Here is a tiny trained network, its code and every weight. The questions are about switching its units off for an input and a class, where a switched-off unit gives its printed mean instead of its output.

import numpy as np


def w(rows, s, z=0):
    codes = np.array(rows[::2]) - 128.0
    scale = np.full(codes.shape[1], s)
    scale[-1] = z or s
    return codes * scale


def norm(h):
    return h / np.sqrt((h * h).mean(-1, keepdims=True) + 1e-5)


def f(y):
    return y / 2 * (1 + np.tanh(0.7978845608 * (y + 0.044715 * y**3)))


def log_softmax(a):
    a = a - a.max(-1, keepdims=True)
    return a - np.log(np.exp(a).sum(-1, keepdims=True))


def net(x, mask):
    res = np.array(x, float).reshape(1, 3) / 4 @ E
    u = 0
    for l in range(4):
        y = f(norm(res) @ A[l][:, :-1].T + A[l][:, -1])
        res = res + np.where(mask[u : u + 8], y, B[l][:, -1]) @ B[l][:, :-1]
        u += 8
    return log_softmax(norm(res)[-1] @ U[:, :-1].T + U[:, -1])


A, B = {}, {}
E = w([
[217,48,113,215],'x0',
[40,77,3,139],'x1',
[89,153,150,177],'x2',
],0.0049)
A[0] = w([
[115,160,125,126,121],'0.n0',
[76,167,128,73,172],'0.n1',
[60,168,175,242,42],'0.n2',
[174,93,108,206,90],'0.n3',
[215,91,75,1,105],'0.n4',
[145,185,96,149,2],'0.n5',
[123,126,67,146,191],'0.n6',
[142,127,170,118,65],'0.n7',
],0.0087,0.004)
B[0] = w([
[135,90,150,114,135],'0.n0',
[171,67,156,95,252],'0.n1',
[38,93,200,208,165],'0.n2',
[142,66,152,66,204],'0.n3',
[11,133,218,254,230],'0.n4',
[78,103,87,143,82],'0.n5',
[186,135,159,103,211],'0.n6',
[169,136,86,126,121],'0.n7',
],0.0083,0.0033)
A[1] = w([
[66,61,57,112,198],'1.n0',
[122,148,2,137,26],'1.n1',
[83,99,31,112,92],'1.n2',
[126,118,136,106,46],'1.n3',
[130,142,18,124,44],'1.n4',
[116,153,57,141,4],'1.n5',
[64,75,60,147,77],'1.n6',
[77,167,102,105,110],'1.n7',
],0.0091,0.0037)
B[1] = w([
[201,198,225,121,252],'1.n0',
[178,208,100,154,125],'1.n1',
[190,139,184,113,167],'1.n2',
[112,136,68,167,108],'1.n3',
[190,253,48,116,121],'1.n4',
[165,150,44,143,97],'1.n5',
[150,195,196,228,176],'1.n6',
[92,85,233,95,125],'1.n7',
],0.0054,0.0037)
A[2] = w([
[1,161,101,18,16],'2.n0',
[193,209,100,136,124],'2.n1',
[163,62,51,190,60],'2.n2',
[127,163,181,149,149],'2.n3',
[185,37,161,110,143],'2.n4',
[55,113,125,206,6],'2.n5',
[153,87,58,170,34],'2.n6',
[56,140,190,101,154],'2.n7',
],0.0087,0.0027)
B[2] = w([
[186,13,242,82,149],'2.n0',
[143,182,92,116,142],'2.n1',
[166,51,253,19,129],'2.n2',
[118,148,50,217,222],'2.n3',
[69,178,93,77,254],'2.n4',
[53,102,97,136,143],'2.n5',
[159,20,208,112,110],'2.n6',
[176,62,58,194,239],'2.n7',
],0.006,0.0048)
A[3] = w([
[84,173,95,44,131],'3.n0',
[190,240,105,123,116],'3.n1',
[134,141,125,115,61],'3.n2',
[124,131,106,129,169],'3.n3',
[71,140,1,105,142],'3.n4',
[67,168,103,106,50],'3.n5',
[133,185,167,103,110],'3.n6',
[131,149,130,116,3],'3.n7',
],0.0093,0.0035)
B[3] = w([
[130,109,54,184,136],'3.n0',
[188,165,67,148,254],'3.n1',
[122,163,181,141,98],'3.n2',
[144,123,118,118,132],'3.n3',
[43,136,2,68,115],'3.n4',
[90,99,126,107,91],'3.n5',
[181,121,106,211,169],'3.n6',
[134,159,202,158,86],'3.n7',
],0.0069,0.0032)
U = w([
[235,202,88,184,157],'0',
[169,54,180,42,159],'1',
[77,89,152,241,143],'2',
[64,125,5,114,151],'3',
[87,189,120,79,2],'4',
[79,204,126,76,3],'5',
],0.016,0.011)

Each question gives the input, the list of numbers given to net, and the class t.
The units are the neurons (one row each of A and B). Each row of codes is followed by its name. A weight is (code - 128) times the scale printed after its matrix; where a second scale follows, it is the last column's (A, B and U).
mask holds one flag per neuron, layer by layer. A switched-off neuron (its flag False) gives its mean, the last column of its row in B, instead of its output. The means were averaged over made-up inputs and are rounded, as every weight is.
A unit's drop is (log p(t) with every unit on - log p(t) with that unit switched off) / (log p(t) with every unit on - log p(t) with every unit switched off).
The circuit of an input: a set's keep is (log p(t) with only the set's units on - log p(t) with every unit switched off) / (log p(t) with every unit on - log p(t) with every unit switched off). Starting from the 12 units with the biggest drops (on a tie, the unit counted first), units are removed one at a time, each time the one whose removal leaves the highest keep (on an exact tie, the one counted first), for as long as the keep stays at least 0.8.
units of the circuit, in order: the units of the circuit, biggest drop first
unit that matters most: the unit with the biggest drop
k most important neurons: the k neurons with the biggest drops, biggest first
k most important neurons of layer l: the k neurons of layer l with the biggest drops, biggest first
drop of u: that unit's drop, to one decimal
input [-7,-6,2], class 1: units of the circuit, in order	1.n0, 2.n0, 1.n6, 0.n4
input [-6,-5,7], class 2: units of the circuit, in order	0.n2, 1.n0
input [-5,-2,2], class 1: 2 most important neurons	2.n0, 0.n4
input [7,5,2], class 1: unit that matters most	0.n3
input [-6,-1,6], class 1: units of the circuit, in order	0.n4, 2.n0
input [5,5,2], class 0: 2 most important neurons	0.n1, 1.n0
input [-2,-3,2], class 3: 4 most important neurons	1.n0, 3.n4, 0.n4, 0.n6
input [-1,3,1], class 3: 2 most important neurons	0.n6, 0.n1
input [3,1,3], class 3: 2 most important neurons	2.n4, 0.n1
input [-3,-5,-6], class 2: 2 most important neurons	0.n4, 1.n0
input [2,2,3], class 3: 3 most important neurons	0.n6, 2.n4, 0.n4
input [2,0,0], class 3: 2 most important neurons	2.n4, 0.n3
input [6,1,-8], class 2: 2 most important neurons	0.n4, 0.n1
input [-6,-4,-7], class 2: 2 most important neurons	0.n4, 0.n3
input [-4,-1,-2], class 1: 2 most important neurons	2.n0, 0.n6
input [-6,7,-6], class 0: 2 most important neurons	1.n0, 0.n3
input [-6,-8,-8], class 0: unit that matters most	0.n2
input [8,6,-5], class 1: 2 most important neurons of layer 0	0.n3, 0.n6
input [0,-2,-6], class 2: drop of 0.n4	1.4
input [-2,6,5], class 0: drop of 0.n4	0.8
input [-2,7,4], class 0: drop of 0.n4	0.1
input [-4,-4,-8], class 2: drop of 0.n4	1.0
input [3,5,0], class 0: unit that matters most	0.n1
